Below are the code and all the weights of a small trained network. Each question names an input and a class and asks about switching units off, where a switched-off unit gives its printed mean instead of its output.

import numpy as np


def w(rows, s, z=0):
    codes = np.array(rows[::2]) - 128.0
    scale = np.full(codes.shape[1], s)
    scale[-1] = z or s
    return codes * scale


def norm(h):
    return h / np.sqrt((h * h).mean(-1, keepdims=True) + 1e-5)


def f(y):
    return np.maximum(y, 0)


def log_softmax(a):
    a = a - a.max(-1, keepdims=True)
    return a - np.log(np.exp(a).sum(-1, keepdims=True))


def net(x, mask):
    res = np.array(x, float).reshape(1, 6) / 4 @ E
    u = 0
    for l in range(2):
        y = f(norm(res) @ A[l][:, :-1].T + A[l][:, -1])
        res = res + np.where(mask[u : u + 15], y, B[l][:, -1]) @ B[l][:, :-1]
        u += 15
    return log_softmax(norm(res)[-1] @ U[:, :-1].T + U[:, -1])


A, B = {}, {}
E = w([
[18,193,104,107,186,177,147,126,13,29],'x0',
[131,192,80,150,243,63,2,247,185,101],'x1',
[128,136,134,128,117,128,126,130,126,130],'x2',
[131,127,129,132,127,127,127,129,126,131],'x3',
[126,128,131,123,132,124,127,122,129,128],'x4',
[114,216,72,22,163,242,125,106,221,229],'x5',
],0.0073)
A[0] = w([
[121,105,127,212,160,48,68,200,116,81,110],'L0N0',
[146,153,62,123,99,128,119,70,157,110,2],'L0N1',
[100,179,126,128,149,177,165,117,147,122,59],'L0N2',
[141,165,111,124,174,110,112,160,128,128,70],'L0N3',
[130,155,154,152,146,99,107,164,73,122,58],'L0N4',
[15,202,108,120,175,178,145,116,24,52,133],'L0N5',
[60,181,86,130,202,201,164,125,26,51,51],'L0N6',
[119,101,143,192,51,119,171,62,85,80,120],'L0N7',
[155,64,164,175,102,62,121,140,105,111,111],'L0N8',
[142,221,49,106,175,157,87,195,194,142,54],'L0N9',
[173,91,160,122,105,115,148,120,160,180,125],'L0N10',
[134,176,102,141,197,68,2,189,156,106,133],'L0N11',
[146,166,125,130,187,78,79,184,153,100,66],'L0N12',
[113,173,160,122,114,144,164,117,106,91,105],'L0N13',
[113,170,98,107,126,242,159,43,194,138,94],'L0N14',
],0.0085,0.0095)
B[0] = w([
[174,158,97,136,8,120,213,86,118,161,206],'L0N0',
[135,167,84,238,192,54,187,180,125,113,128],'L0N1',
[122,167,112,77,149,150,124,164,83,164,147],'L0N2',
[110,147,169,101,97,140,120,63,151,87,146],'L0N3',
[145,104,111,134,75,123,129,47,169,134,142],'L0N4',
[222,235,150,176,172,195,151,78,104,49,253],'L0N5',
[51,21,142,94,27,55,111,161,197,211,212],'L0N6',
[114,88,186,132,184,131,51,125,205,129,216],'L0N7',
[65,70,159,103,182,86,151,127,50,121,193],'L0N8',
[76,105,254,98,166,165,83,82,133,119,199],'L0N9',
[76,180,133,142,59,143,117,81,131,67,181],'L0N10',
[114,162,71,168,150,64,52,226,106,117,230],'L0N11',
[147,68,148,61,155,126,203,131,84,148,171],'L0N12',
[137,99,154,121,171,103,157,170,110,185,157],'L0N13',
[159,116,39,103,79,103,132,152,60,152,203],'L0N14',
],0.0082,0.011)
A[1] = w([
[139,141,129,142,225,162,94,136,31,58,132],'L1N0',
[64,33,89,120,144,40,102,174,158,226,78],'L1N1',
[222,164,43,215,160,127,134,121,141,33,2],'L1N2',
[171,194,109,85,215,210,151,146,84,112,55],'L1N3',
[151,100,142,93,157,132,62,189,205,171,35],'L1N4',
[27,3,86,49,113,84,115,206,113,196,81],'L1N5',
[222,69,158,254,194,122,167,125,105,73,106],'L1N6',
[49,38,36,90,127,125,58,142,145,214,116],'L1N7',
[81,176,168,116,212,174,94,178,209,144,52],'L1N8',
[228,137,145,142,164,180,229,80,87,113,56],'L1N9',
[146,137,65,121,60,224,198,94,142,165,85],'L1N10',
[163,147,77,219,117,54,175,185,119,73,42],'L1N11',
[170,54,221,206,153,140,155,64,165,85,59],'L1N12',
[142,111,87,151,158,142,97,134,177,164,20],'L1N13',
[141,182,96,121,199,159,28,160,215,105,86],'L1N14',
],0.0095,0.0073)
B[1] = w([
[182,200,91,95,131,131,136,111,140,127,205],'L1N0',
[39,6,131,86,155,117,140,141,172,189,190],'L1N1',
[230,152,92,222,20,161,78,112,148,62,146],'L1N2',
[147,59,124,163,205,108,126,199,90,146,184],'L1N3',
[124,65,136,167,83,165,199,111,75,87,168],'L1N4',
[51,60,109,119,38,137,127,66,242,215,185],'L1N5',
[167,235,106,96,135,161,115,127,104,122,222],'L1N6',
[148,162,121,148,43,103,116,87,185,71,183],'L1N7',
[99,113,191,184,96,168,193,65,113,93,191],'L1N8',
[128,54,130,114,191,127,167,207,81,170,176],'L1N9',
[190,135,85,68,167,71,77,153,146,178,216],'L1N10',
[165,83,56,129,148,91,21,222,194,160,199],'L1N11',
[82,179,150,168,155,189,160,116,131,75,254],'L1N12',
[111,89,122,145,111,103,142,139,121,85,131],'L1N13',
[115,131,178,158,142,173,207,68,92,87,205],'L1N14',
],0.012,0.0079)
U = w([
[4,31,217,202,22,192,217,19,190,77,228],'0',
[143,247,219,156,246,243,213,92,24,43,178],'1',
[42,11,46,158,99,3,38,236,213,225,128],'2',
[250,233,19,230,69,71,12,233,128,16,60],'3',
[203,189,19,6,7,98,36,15,231,247,1],'4',
[240,33,52,18,224,138,160,215,36,250,116],'5',
],0.015,0.0046)

Each question gives the input, the list of numbers given to net, and the class t.
The units are the neurons (one row each of A and B). Each row of codes is followed by its name. A weight is (code - 128) times the scale printed after its matrix; where a second scale follows, it is the last column's (A, B and U).
mask holds one flag per neuron, layer by layer. A switched-off neuron (its flag False) gives its mean, the last column of its row in B, instead of its output. The means were averaged over made-up inputs and are rounded, as every weight is.
A unit's drop is (log p(t) with every unit on - log p(t) with that unit switched off) / (log p(t) with every unit on - log p(t) with every unit switched off).
The circuit of an input: a set's keep is (log p(t) with only the set's units on - log p(t) with every unit switched off) / (log p(t) with every unit on - log p(t) with every unit switched off). Starting from the 12 units with the biggest drops (on a tie, the unit counted first), units are removed one at a time, each time the one whose removal leaves the highest keep (on an exact tie, the one counted first), for as long as the keep stays at least 0.8.
units of the circuit, in order: the units of the circuit, biggest drop first
top k neurons: the k neurons with the biggest drops, biggest first
top k neurons in layer l: the k neurons of layer l with the biggest drops, biggest first
drop of u: that unit's drop, to one decimal
input [5,-4,4,4,3,-5], class 1: units of the circuit, in order -> (L0N5)
input [-8,1,-3,-7,-7,1], class 0: top 3 neurons -> (L0N0 L0N5 L0N14)
input [3,1,-3,-5,0,0], class 3: top 3 neurons in layer 0 -> (L0N5 L0N7 L0N11)
input [-3,3,-4,5,-3,1], class 0: top 2 neurons -> (L0N5 L0N9)
input [8,0,4,-7,2,5], class 5: top 3 neurons -> (L0N5 L0N7 L0N14)
input [3,0,-2,3,1,7], class 5: top 3 neurons in layer 0 -> (L0N14 L0N5 L0N7)
input [-4,3,8,3,6,-7], class 2: top 2 neurons -> (L0N5 L0N8)
input [-7,-5,1,4,-1,1], class 4: top 3 neurons in layer 0 -> (L0N9 L0N5 L0N6)
input [5,1,0,-3,-4,-4], class 3: top 2 neurons -> (L0N5 L0N9)
input [-3,4,2,3,-6,-6], class 2: top 2 neurons -> (L0N5 L0N8)
input [-4,5,2,6,-6,2], class 0: top 2 neurons in layer 0 -> (L0N5 L0N9)
input [0,-4,-1,-4,-3,3], class 4: top 2 neurons -> (L0N5 L0N14)
input [-4,-6,3,-1,6,1], class 4: top 3 neurons in layer 0 -> (L0N5 L0N9 L0N6)
input [1,-6,4,8,-5,-3], class 1: units of the circuit, in order -> (L0N6)
input [2,0,4,7,-5,2], class 5: top 2 neurons in layer 0 -> (L0N5 L0N14)
input [1,-6,-4,1,-4,-7], class 1: top 2 neurons -> (L0N6 L1N6)
input [6,1,5,0,-4,-8], class 3: top 4 neurons -> (L0N5 L0N9 L1N11 L0N0)
input [8,1,1,-4,-6,-2], class 3: top 2 neurons in layer 0 -> (L0N5 L0N9)
input [-1,3,5,-8,0,-1], class 2: top 2 neurons -> (L0N5 L0N11)
input [-2,8,2,-2,-7,-7], class 2: units of the circuit, in order -> (L0N5)
input [-4,3,-3,-5,6,8], class 0: drop of L0N5 -> 0.3
input [-1,2,-2,3,-2,4], class 0: drop of L0N5 -> 0.9
input [5,-6,7,-6,1,-4], class 1: drop of L0N5 -> 2.8
input [4,-3,5,-3,-5,6], class 5: drop of L0N5 -> 1.4
